Below are the code and all the weights of a small trained network. Each question names an input and a class and asks about switching units off, where a switched-off unit gives its printed mean instead of its output.

import numpy as np


def w(rows, s, z=0):
    codes = np.array(rows[::2]) - 128.0
    scale = np.full(codes.shape[1], s)
    scale[-1] = z or s
    return codes * scale


def f(y):
    return y / 2 * (1 + np.tanh(0.7978845608 * (y + 0.044715 * y**3)))


def log_softmax(a):
    a = a - a.max(-1, keepdims=True)
    return a - np.log(np.exp(a).sum(-1, keepdims=True))


def net(x, mask):
    res = np.array(x, float).reshape(1, 7) / 4 @ E
    y = f(res @ A[0][:, :-1].T + A[0][:, -1])
    res = res + np.where(mask, y, B[0][:, -1]) @ B[0][:, :-1]
    return log_softmax(res[-1] @ U[:, :-1].T + U[:, -1])


A, B = {}, {}
E = w([
[129,128,128],'x0',
[3,85,139],'x1',
[127,128,128],'x2',
[129,128,128],'x3',
[168,46,254],'x4',
[127,128,127],'x5',
[127,252,212],'x6',
],0.0099)
A[0] = w([
[153,47,64,255],'N1',
[88,176,91,104],'N2',
[138,120,142,120],'N3',
[164,6,137,155],'N4',
[155,82,219,83],'N5',
[215,142,110,246],'N6',
[86,118,138,152],'N7',
[131,150,155,150],'N8',
[189,177,77,136],'N9',
[124,105,167,157],'N10',
[212,119,136,123],'N11',
[111,129,140,90],'N12',
],0.028,0.0076)
B[0] = w([
[108,236,11,254],'N1',
[86,52,128,187],'N2',
[126,129,143,139],'N3',
[3,138,165,249],'N4',
[180,46,190,221],'N5',
[190,218,170,219],'N6',
[131,98,104,165],'N7',
[142,101,117,161],'N8',
[188,203,135,209],'N9',
[149,128,172,174],'N10',
[109,177,183,190],'N11',
[131,128,126,133],'N12',
],0.047,0.023)
U = w([
[136,172,76,87],'0',
[104,77,2,87],'1',
[167,137,124,249],'2',
[88,47,100,183],'3',
[67,165,176,92],'4',
[39,107,141,167],'5',
[154,119,177,28],'6',
[138,54,138,92],'7',
],0.015,0.011)

Each question gives the input, the list of numbers given to net, and the class t.
The units are the neurons (one row each of A and B). Each row of codes is followed by its name. A weight is (code - 128) times the scale printed after its matrix; where a second scale follows, it is the last column's (A, B and U).
mask holds one flag per neuron, in row order. A switched-off neuron (its flag False) gives its mean, the last column of its row in B, instead of its output. The means were averaged over made-up inputs and are rounded, as every weight is.
A unit's drop is (log p(t) with every unit on - log p(t) with that unit switched off) / (log p(t) with every unit on - log p(t) with every unit switched off).
The circuit of an input: a set's keep is (log p(t) with only the set's units on - log p(t) with every unit switched off) / (log p(t) with every unit on - log p(t) with every unit switched off). Starting from all 12 units, units are removed one at a time, each time the one whose removal leaves the highest keep (on an exact tie, the one counted first), for as long as the keep stays at least 0.8.
units of the circuit, in order: the units of the circuit, biggest drop first
most important unit: the unit with the biggest drop
k most important neurons: the k neurons with the biggest drops, biggest first
drop of u: that unit's drop, to one decimal
input [-8,-4,-2,-1,-1,-4,2], class 2: units of the circuit, in order	N4; N1; N5
input [0,1,-8,-4,-8,8,7], class 3: units of the circuit, in order	N2; N4
input [8,1,-2,6,-5,-1,6], class 3: most important unit	N1
input [2,0,4,6,1,-8,5], class 6: 3 most important neurons	N1; N4; N2
input [-1,4,-3,-6,2,-5,4], class 7: units of the circuit, in order	N1; N6; N4
input [-5,1,-5,3,7,4,5], class 7: units of the circuit, in order	N6; N5
input [6,-5,8,-2,5,0,1], class 6: 2 most important neurons	N5; N1
input [-7,3,-6,-7,8,-7,1], class 7: units of the circuit, in order	N5; N6
input [-3,1,6,-5,-3,2,-1], class 1: 2 most important neurons	N6; N4
input [0,-6,-8,-6,1,3,1], class 6: 3 most important neurons	N1; N4; N11
input [-8,0,-1,0,1,2,3], class 6: 3 most important neurons	N1; N4; N2
input [3,-2,3,-8,2,-2,4], class 6: units of the circuit, in order	N1; N4
input [0,2,3,8,-2,0,0], class 1: 3 most important neurons	N4; N6; N5
input [5,7,1,6,6,-1,-8], class 5: units of the circuit, in order	N4
input [6,-1,1,-7,-7,-3,5], class 2: 3 most important neurons	N4; N1; N9
input [-6,0,5,1,3,-5,6], class 6: 2 most important neurons	N2; N1
input [8,3,-8,4,8,1,-4], class 5: 2 most important neurons	N4; N6
input [0,-4,3,3,-1,-8,8], class 2: 3 most important neurons	N4; N1; N5
input [4,2,-6,6,5,8,-3], class 5: 2 most important neurons	N6; N9
input [2,-4,4,3,-1,3,-8], class 0: units of the circuit, in order	N1
input [-7,-8,-4,8,-3,8,8], class 2: 3 most important neurons	N1; N4; N9
input [-1,-5,1,-1,0,-8,-7], class 0: 2 most important neurons	N1; N5
input [7,0,4,-5,-3,8,7], class 2: drop of N4	1.3
input [-8,3,6,-1,-8,-3,2], class 3: drop of N9	0.0
input [5,0,7,1,-7,3,-6], class 0: drop of N9	0.6
input [-4,-2,-3,3,-5,-8,3], class 2: drop of N1	1.0
input [-7,4,1,1,5,-1,1], class 7: most important unit	N5
